Below are the code and all the weights of a small trained network. Each question names an input and a class and asks about switching units off, where a switched-off unit gives its printed mean instead of its output.

import numpy as np


def w(rows, s, z=0):
    codes = np.array(rows[::2]) - 128.0
    scale = np.full(codes.shape[1], s)
    scale[-1] = z or s
    return codes * scale


def norm(h):
    return h / np.sqrt((h * h).mean(-1, keepdims=True) + 1e-5)


def f(y):
    return np.maximum(y, 0)


def log_softmax(a):
    a = a - a.max(-1, keepdims=True)
    return a - np.log(np.exp(a).sum(-1, keepdims=True))


def net(x, mask):
    res = np.array(x, float).reshape(1, 6) / 4 @ E
    u = 0
    for l in range(4):
        y = f(norm(res) @ A[l][:, :-1].T + A[l][:, -1])
        res = res + np.where(mask[u : u + 7], y, B[l][:, -1]) @ B[l][:, :-1]
        u += 7
    return log_softmax(norm(res)[-1] @ U[:, :-1].T + U[:, -1])


A, B = {}, {}
E = w([
[142,81,62,98,102,71,206,112,2,145,184],'x0',
[145,101,191,103,231,183,159,158,136,122,238],'x1',
[92,120,66,97,132,57,63,186,189,82,206],'x2',
[132,134,128,135,131,122,130,124,132,124,129],'x3',
[130,178,135,92,165,102,118,180,88,170,98],'x4',
[132,129,129,124,126,132,129,130,127,123,128],'x5',
],0.00054)
A[0] = w([
[110,243,145,36,174,48,150,233,73,176,57,166],'L0N0',
[200,218,186,77,212,65,125,226,43,200,77,11],'L0N1',
[152,36,122,145,119,218,120,79,164,16,181,126],'L0N2',
[111,173,180,205,159,172,59,119,247,53,99,133],'L0N3',
[125,229,187,190,110,133,215,85,136,149,41,222],'L0N4',
[99,28,135,240,55,71,131,7,170,26,147,2],'L0N5',
[202,73,195,201,65,174,160,6,149,2,204,12],'L0N6',
],0.00094,0.00041)
B[0] = w([
[92,139,59,192,93,193,133,99,163,161,141,229],'L0N0',
[82,121,45,105,161,212,157,136,182,185,153,205],'L0N1',
[86,185,98,111,144,96,157,184,130,194,86,202],'L0N2',
[76,108,133,106,175,145,65,51,35,102,110,246],'L0N3',
[158,89,144,142,93,128,58,164,114,107,180,238],'L0N4',
[78,198,66,115,130,178,173,205,139,219,112,196],'L0N5',
[99,150,59,94,177,187,152,182,126,247,147,204],'L0N6',
],0.0015,0.0012)
A[1] = w([
[199,92,181,168,138,169,203,51,107,153,37,3],'L1N0',
[117,128,124,123,116,128,199,130,35,179,108,139],'L1N1',
[131,111,176,170,236,211,166,102,75,144,160,123],'L1N2',
[123,84,98,90,95,17,93,158,185,23,153,61],'L1N3',
[123,187,250,136,111,206,123,121,161,136,83,231],'L1N4',
[82,155,92,169,64,77,100,120,159,74,97,94],'L1N5',
[104,114,56,116,162,50,172,178,105,121,160,149],'L1N6',
],0.0013,0.0003)
B[1] = w([
[202,189,124,130,51,139,10,219,110,201,234,193],'L1N0',
[117,101,140,180,149,121,43,101,101,43,144,218],'L1N1',
[151,101,162,65,29,26,167,194,187,104,69,252],'L1N2',
[240,184,194,198,148,179,77,151,108,231,201,186],'L1N3',
[67,139,69,140,123,82,109,91,72,88,163,230],'L1N4',
[186,84,192,61,131,54,230,177,123,129,110,196],'L1N5',
[98,88,192,163,116,203,73,68,129,68,158,223],'L1N6',
],0.0013,0.0014)
A[2] = w([
[149,150,42,85,158,88,170,135,67,161,129,175],'L2N0',
[91,112,135,110,234,114,133,191,166,103,218,143],'L2N1',
[161,119,201,96,249,125,200,157,146,101,166,77],'L2N2',
[107,94,116,121,152,82,163,63,73,76,135,24],'L2N3',
[111,175,38,157,159,177,196,136,176,200,122,108],'L2N4',
[167,159,69,170,61,67,93,103,55,173,2,253],'L2N5',
[131,148,75,190,37,71,128,123,125,130,7,118],'L2N6',
],0.0013,0.00036)
B[2] = w([
[59,151,108,143,175,190,139,111,205,102,121,180],'L2N0',
[193,108,143,94,33,79,170,130,117,170,32,225],'L2N1',
[91,89,137,90,28,27,180,135,193,139,58,179],'L2N2',
[141,77,137,194,194,132,95,73,130,81,56,145],'L2N3',
[24,56,32,66,142,252,186,164,86,205,162,178],'L2N4',
[115,84,215,74,177,116,192,193,194,112,183,251],'L2N5',
[163,77,181,12,171,105,221,166,183,148,160,215],'L2N6',
],0.0013,0.0017)
A[3] = w([
[73,95,239,120,150,130,19,122,102,118,110,192],'L3N0',
[7,213,135,106,212,190,74,166,181,104,31,137],'L3N1',
[207,43,143,159,148,180,164,103,14,159,160,177],'L3N2',
[163,43,120,57,88,82,177,136,90,100,213,252],'L3N3',
[235,181,126,181,108,147,66,221,121,239,157,195],'L3N4',
[127,127,56,92,135,55,32,155,227,180,217,177],'L3N5',
[85,99,5,154,162,108,155,105,16,82,189,109],'L3N6',
],0.0012,0.00025)
B[3] = w([
[184,167,61,166,144,45,126,101,116,61,128,192],'L3N0',
[103,37,77,192,189,113,150,74,115,105,144,216],'L3N1',
[92,192,81,153,144,103,36,117,161,67,130,191],'L3N2',
[150,169,166,150,172,102,81,112,193,117,43,254],'L3N3',
[144,164,72,127,75,148,165,83,37,118,229,197],'L3N4',
[160,169,169,148,70,217,186,101,6,150,108,225],'L3N5',
[82,123,130,184,199,171,75,85,166,97,61,182],'L3N6',
],0.0016,0.0017)
U = w([
[176,69,228,27,106,18,206,206,227,136,68,254],'0',
[99,115,95,238,240,88,12,17,134,2,73,106],'1',
[25,96,12,111,146,245,183,157,127,229,155,92],'2',
[235,233,144,152,27,145,85,132,15,137,236,48],'3',
],0.0045,0.00072)

Each question gives the input, the list of numbers given to net, and the class t.
The units are the neurons (one row each of A and B). Each row of codes is followed by its name. A weight is (code - 128) times the scale printed after its matrix; where a second scale follows, it is the last column's (A, B and U).
mask holds one flag per neuron, layer by layer. A switched-off neuron (its flag False) gives its mean, the last column of its row in B, instead of its output. The means were averaged over made-up inputs and are rounded, as every weight is.
A unit's drop is (log p(t) with every unit on - log p(t) with that unit switched off) / (log p(t) with every unit on - log p(t) with every unit switched off).
The circuit of an input: a set's keep is (log p(t) with only the set's units on - log p(t) with every unit switched off) / (log p(t) with every unit on - log p(t) with every unit switched off). Starting from the 12 units with the biggest drops (on a tie, the unit counted first), units are removed one at a time, each time the one whose removal leaves the highest keep (on an exact tie, the one counted first), for as long as the keep stays at least 0.8.
units of the circuit, in order: the units of the circuit, biggest drop first
most important unit: the unit with the biggest drop
top k neurons: the k neurons with the biggest drops, biggest first
top k neurons in layer l: the k neurons of layer l with the biggest drops, biggest first
input [-7,0,-2,-7,7,2], class 1: top neuron in layer 0 => [L0N3]
input [5,0,-5,-4,2,2], class 1: top 2 neurons in layer 1 => [L1N1, L1N3]
input [2,6,4,-5,-5,4], class 0: units of the circuit, in order => [L2N1, L3N3]
input [2,4,4,2,3,7], class 0: top 2 neurons in layer 0 => [L0N4, L0N1]
input [3,-6,-5,1,-3,7], class 0: units of the circuit, in order => [L2N5, L2N6]
input [1,-6,7,6,-4,-6], class 3: units of the circuit, in order => [L1N3, L3N5]
input [-2,-6,5,6,8,-2], class 2: units of the circuit, in order => [L0N0, L0N1, L3N3]
input [-5,8,3,-4,-1,8], class 0: units of the circuit, in order => [L2N1, L2N2]
input [7,-5,1,8,5,5], class 1: top 3 neurons in layer 1 => [L1N2, L1N1, L1N6]
input [1,-6,-3,1,-8,0], class 2: top 4 neurons => [L0N5, L0N6, L2N4, L1N2]
input [0,-5,2,4,-7,-3], class 2: top 4 neurons => [L0N5, L0N6, L1N2, L2N4]
input [5,-4,-5,-3,-2,0], class 1: top 3 neurons => [L1N1, L1N2, L3N2]
input [4,-6,-6,-7,2,7], class 0: top 2 neurons => [L2N5, L2N6]
input [0,-7,-6,-8,2,0], class 0: units of the circuit, in order => [L2N5]
input [-1,-1,-3,5,-3,4], class 2: top 2 neurons => [L0N6, L0N5]
input [4,3,6,-1,-1,0], class 3: top 2 neurons => [L1N3, L0N3]
input [5,4,7,3,3,-8], class 3: top 3 neurons => [L1N3, L0N3, L3N5]
input [8,-2,0,-2,6,-3], class 1: top 2 neurons in layer 1 => [L1N1, L1N6]
input [-3,1,4,4,5,-6], class 2: top 2 neurons in layer 0 => [L0N0, L0N1]
input [2,-4,2,-3,-3,6], class 0: most important unit => L0N1
input [0,-8,-7,8,1,-8], class 0: top 3 neurons => [L2N5, L2N6, L1N3]
input [-1,5,8,-2,7,-4], class 3: top 3 neurons in layer 0 => [L0N6, L0N5, L0N2]
input [8,-5,-2,-2,-8,-1], class 1: top 2 neurons => [L1N1, L3N6]
